Below are the code and all the weights of a small trained network. Each question names an input and a class and asks about switching units off, where a switched-off unit gives its printed mean instead of its output.

import numpy as np


def w(rows, s, z=0):
    codes = np.array(rows[::2]) - 128.0
    scale = np.full(codes.shape[1], s)
    scale[-1] = z or s
    return codes * scale


def f(y):
    return np.maximum(y, 0)


def log_softmax(a):
    a = a - a.max(-1, keepdims=True)
    return a - np.log(np.exp(a).sum(-1, keepdims=True))


def net(x, mask):
    res = np.array(x, float).reshape(1, 7) / 4 @ E
    y = f(res @ A[0][:, :-1].T + A[0][:, -1])
    res = res + np.where(mask, y, B[0][:, -1]) @ B[0][:, :-1]
    return log_softmax(res[-1] @ U[:, :-1].T + U[:, -1])


A, B = {}, {}
E = w([
[150,63,196,154,32,193,122,123,233,75,95,125],'x0',
[155,190,177,97,145,140,68,221,114,95,114,8],'x1',
[144,145,136,162,113,133,131,88,121,139,108,123],'x2',
[42,144,69,95,153,150,155,123,135,74,7,73],'x3',
[128,125,120,159,86,97,105,93,108,135,111,108],'x4',
[108,106,105,113,129,113,96,160,124,120,145,128],'x5',
[137,80,132,100,147,132,119,151,110,163,90,94],'x6',
],0.014)
A[0] = w([
[172,70,119,136,113,143,132,126,140,107,136,145,126],'n1',
[73,115,135,108,108,171,159,115,187,55,38,107,135],'n2',
[180,221,156,136,97,139,92,227,109,106,121,55,175],'n3',
[83,251,125,107,192,103,134,126,2,174,117,134,254],'n4',
[201,124,135,111,158,53,130,109,98,205,214,137,235],'n5',
[218,105,191,151,65,144,89,176,175,126,127,163,162],'n6',
[77,69,135,143,121,104,108,81,188,117,82,190,183],'n7',
[25,179,56,113,183,96,191,106,108,133,57,125,182],'n8',
[68,176,145,120,164,120,112,128,132,76,67,58,111],'n9',
],0.009,0.006)
B[0] = w([
[154,102,103,92,87,157,152,124,137,122,177,154,163],'n1',
[120,117,132,180,105,144,123,150,112,78,53,151,211],'n2',
[176,220,192,158,120,125,4,166,164,141,130,104,219],'n3',
[125,175,53,95,210,110,124,107,114,140,171,100,253],'n4',
[115,158,97,220,167,137,192,185,128,170,206,138,221],'n5',
[164,88,181,128,113,146,86,93,169,147,181,132,203],'n6',
[111,88,95,102,109,168,202,144,190,125,137,133,201],'n7',
[80,131,53,75,109,112,136,86,99,116,106,133,231],'n8',
[152,196,147,95,154,158,108,68,182,47,76,122,196],'n9',
],0.012,0.021)
U = w([
[80,133,82,232,192,81,222,140,84,254,142,210,254],'0',
[49,132,52,61,130,89,208,54,46,145,102,140,146],'1',
[161,216,115,213,188,97,108,187,108,194,177,30,80],'2',
[154,194,93,80,209,64,69,68,131,100,101,93,65],'3',
[155,36,154,120,78,151,179,80,156,210,197,164,184],'4',
[125,59,81,165,68,117,201,150,157,55,43,151,79],'5',
[212,117,204,147,78,109,50,127,165,193,155,133,98],'6',
[96,154,174,185,79,167,84,133,154,50,62,68,75],'7',
],0.0076,0.0042)

Each question gives the input, the list of numbers given to net, and the class t.
The units are the neurons (one row each of A and B). Each row of codes is followed by its name. A weight is (code - 128) times the scale printed after its matrix; where a second scale follows, it is the last column's (A, B and U).
mask holds one flag per neuron, in row order. A switched-off neuron (its flag False) gives its mean, the last column of its row in B, instead of its output. The means were averaged over made-up inputs and are rounded, as every weight is.
A unit's drop is (log p(t) with every unit on - log p(t) with that unit switched off) / (log p(t) with every unit on - log p(t) with every unit switched off).
The circuit of an input: a set's keep is (log p(t) with only the set's units on - log p(t) with every unit switched off) / (log p(t) with every unit on - log p(t) with every unit switched off). Starting from all 9 units, units are removed one at a time, each time the one whose removal leaves the highest keep (on an exact tie, the one counted first), for as long as the keep stays at least 0.8.
units of the circuit, in order: the units of the circuit, biggest drop first
unit that matters most: the unit with the biggest drop
top k neurons: the k neurons with the biggest drops, biggest first
drop when u is switched off: that unit's drop, to one decimal
input [2,-5,-2,4,-5,5,-7], class 5: units of the circuit, in order => n4
input [7,0,-5,3,-2,-7,-1], class 5: top 3 neurons => n3, n7, n2
input [-8,-1,7,4,-6,6,-5], class 1: top 2 neurons => n8, n3
input [1,1,-8,8,8,1,2], class 7: top 4 neurons => n2, n9, n4, n5
input [-8,-3,8,1,-8,7,-7], class 1: top 2 neurons => n8, n4
input [-4,-1,-4,-5,1,-1,8], class 0: top 2 neurons => n3, n5
input [3,-4,2,0,-2,6,-3], class 4: top 4 neurons => n9, n8, n2, n1
input [-4,6,-2,1,5,2,3], class 3: top 3 neurons => n9, n5, n4
input [-2,0,1,5,1,-6,-5], class 1: top 3 neurons => n3, n8, n6
input [-4,0,-5,-8,-5,4,0], class 0: top 3 neurons => n5, n3, n9
input [1,-2,-6,1,5,1,-4], class 5: units of the circuit, in order => n4, n3
input [-7,-2,8,3,1,-6,7], class 1: top 2 neurons => n8, n3
input [-8,-6,-1,1,3,-7,6], class 1: top 4 neurons => n8, n4, n3, n6
input [7,2,3,0,2,4,-5], class 6: unit that matters most => n6
input [7,0,-1,-2,-3,-2,2], class 4: top 2 neurons => n3, n6
input [1,-5,4,-5,6,0,-1], class 4: top 2 neurons => n4, n6
input [1,6,-6,1,-1,2,4], class 7: top 2 neurons => n4, n5
input [-3,-6,2,1,-6,1,0], class 1: drop when n6 is switched off => 0.1
input [3,-5,-1,2,6,0,-2], class 5: drop when n3 is switched off => 0.0
input [-3,-1,-4,-5,2,-1,-3], class 0: units of the circuit, in order => n3
input [-7,-4,4,3,5,-1,-4], class 1: drop when n8 is switched off => 0.4
input [-7,-1,-7,-6,-5,4,1], class 0: drop when n5 is switched off => 0.3
